Below are the code and all the weights of a small trained network. Each question names an input and a class and asks about switching units off, where a switched-off unit gives its printed mean instead of its output.

import numpy as np


def w(rows, s, z=0):
    codes = np.array(rows[::2]) - 128.0
    scale = np.full(codes.shape[1], s)
    scale[-1] = z or s
    return codes * scale


def norm(h):
    return h / np.sqrt((h * h).mean(-1, keepdims=True) + 1e-5)


def f(y):
    return np.maximum(y, 0)


def log_softmax(a):
    a = a - a.max(-1, keepdims=True)
    return a - np.log(np.exp(a).sum(-1, keepdims=True))


def net(x, mask):
    res = np.array(x, float).reshape(1, 3) / 4 @ E
    u = 0
    for l in range(2):
        y = f(norm(res) @ A[l][:, :-1].T + A[l][:, -1])
        res = res + np.where(mask[u : u + 16], y, B[l][:, -1]) @ B[l][:, :-1]
        u += 16
    return log_softmax(norm(res)[-1] @ U[:, :-1].T + U[:, -1])


A, B = {}, {}
E = w([
[172,102,134,1],'x0',
[118,204,101,113],'x1',
[29,144,222,98],'x2',
],0.00049)
A[0] = w([
[138,123,90,105,97],'L0N0',
[177,107,114,151,200],'L0N1',
[137,244,109,102,1],'L0N2',
[115,103,132,199,150],'L0N3',
[139,80,153,169,129],'L0N4',
[108,119,143,187,78],'L0N5',
[122,180,121,109,104],'L0N6',
[123,125,126,127,115],'L0N7',
[153,43,170,152,24],'L0N8',
[147,81,156,144,64],'L0N9',
[160,120,117,143,180],'L0N10',
[142,254,82,122,111],'L0N11',
[161,85,132,85,178],'L0N12',
[157,132,149,105,202],'L0N13',
[104,249,110,89,88],'L0N14',
[102,180,131,101,91],'L0N15',
],0.0021,0.0011)
B[0] = w([
[116,149,152,145,158],'L0N0',
[101,132,176,129,235],'L0N1',
[95,23,84,143,161],'L0N2',
[105,159,97,87,214],'L0N3',
[96,93,93,128,182],'L0N4',
[101,170,89,109,173],'L0N5',
[133,95,137,142,159],'L0N6',
[129,124,133,122,128],'L0N7',
[86,24,97,134,163],'L0N8',
[114,86,124,133,147],'L0N9',
[101,133,163,127,200],'L0N10',
[100,7,138,152,219],'L0N11',
[92,175,90,147,254],'L0N12',
[92,151,105,155,228],'L0N13',
[116,51,138,154,210],'L0N14',
[142,107,141,144,168],'L0N15',
],0.0022,0.00096)
A[1] = w([
[140,96,160,42,155],'L1N0',
[64,133,161,178,187],'L1N1',
[179,82,98,61,210],'L1N2',
[150,146,88,246,60],'L1N3',
[158,120,41,176,221],'L1N4',
[94,179,68,99,147],'L1N5',
[249,168,82,170,78],'L1N6',
[116,210,209,126,92],'L1N7',
[174,110,80,113,202],'L1N8',
[79,83,125,120,229],'L1N9',
[227,115,83,177,153],'L1N10',
[128,64,124,68,144],'L1N11',
[101,73,153,145,130],'L1N12',
[127,164,208,141,69],'L1N13',
[175,143,136,56,80],'L1N14',
[157,139,126,57,1],'L1N15',
],0.002,0.00049)
B[1] = w([
[66,166,114,230,187],'L1N0',
[211,143,108,64,227],'L1N1',
[38,172,124,194,189],'L1N2',
[77,214,127,94,180],'L1N3',
[106,116,212,67,205],'L1N4',
[238,106,112,187,169],'L1N5',
[145,95,223,15,154],'L1N6',
[156,64,151,39,158],'L1N7',
[89,115,200,125,170],'L1N8',
[224,116,102,151,249],'L1N9',
[91,68,211,39,170],'L1N10',
[149,132,99,246,203],'L1N11',
[204,122,102,123,201],'L1N12',
[138,110,153,26,145],'L1N13',
[48,230,86,192,150],'L1N14',
[53,220,103,204,146],'L1N15',
],0.0014,0.0015)
U = w([
[102,12,89,193,176],'0',
[98,126,239,3,163],'1',
[58,254,62,203,159],'2',
[251,146,55,122,114],'3',
[223,188,106,95,10],'4',
[234,188,108,97,3],'5',
],0.0058,0.0059)

Each question gives the input, the list of numbers given to net, and the class t.
The units are the neurons (one row each of A and B). Each row of codes is followed by its name. A weight is (code - 128) times the scale printed after its matrix; where a second scale follows, it is the last column's (A, B and U).
mask holds one flag per neuron, layer by layer. A switched-off neuron (its flag False) gives its mean, the last column of its row in B, instead of its output. The means were averaged over made-up inputs and are rounded, as every weight is.
A unit's drop is (log p(t) with every unit on - log p(t) with that unit switched off) / (log p(t) with every unit on - log p(t) with every unit switched off).
The circuit of an input: a set's keep is (log p(t) with only the set's units on - log p(t) with every unit switched off) / (log p(t) with every unit on - log p(t) with every unit switched off). Starting from the 12 units with the biggest drops (on a tie, the unit counted first), units are removed one at a time, each time the one whose removal leaves the highest keep (on an exact tie, the one counted first), for as long as the keep stays at least 0.8.
units of the circuit, in order: the units of the circuit, biggest drop first
most important unit: the unit with the biggest drop
top k neurons: the k neurons with the biggest drops, biggest first
k most important neurons of layer l: the k neurons of layer l with the biggest drops, biggest first
drop of u: that unit's drop, to one decimal
input [-2,-3,0], class 3: units of the circuit, in order : [L0N11, L1N2, L1N0, L1N1]
input [3,4,-5], class 1: units of the circuit, in order : [L1N4, L1N10]
input [3,6,6], class 0: most important unit : L0N14
input [1,-2,-1], class 3: units of the circuit, in order : [L0N11, L0N14]
input [6,5,-7], class 1: 3 most important neurons of layer 1 : [L1N6, L1N10, L1N4]
input [-1,7,7], class 0: 3 most important neurons of layer 0 : [L0N14, L0N11, L0N2]
input [3,-2,1], class 3: 2 most important neurons of layer 1 : [L1N5, L1N2]
input [2,-2,3], class 3: top 2 neurons : [L0N1, L1N4]
input [7,8,6], class 0: 2 most important neurons of layer 0 : [L0N14, L0N2]
input [7,6,6], class 2: top 2 neurons : [L1N0, L0N1]
input [-5,6,-7], class 1: top 2 neurons : [L1N4, L1N10]
input [-3,1,0], class 3: 3 most important neurons of layer 0 : [L0N12, L0N13, L0N11]
input [-1,-4,-5], class 1: 2 most important neurons of layer 0 : [L0N11, L0N14]
input [-2,4,-4], class 0: units of the circuit, in order : [L0N11]
input [1,1,3], class 3: drop of L1N12 : 0.1
input [8,-4,6], class 2: drop of L1N0 : 0.3
input [2,-2,2], class 3: drop of L0N7 : 0.0
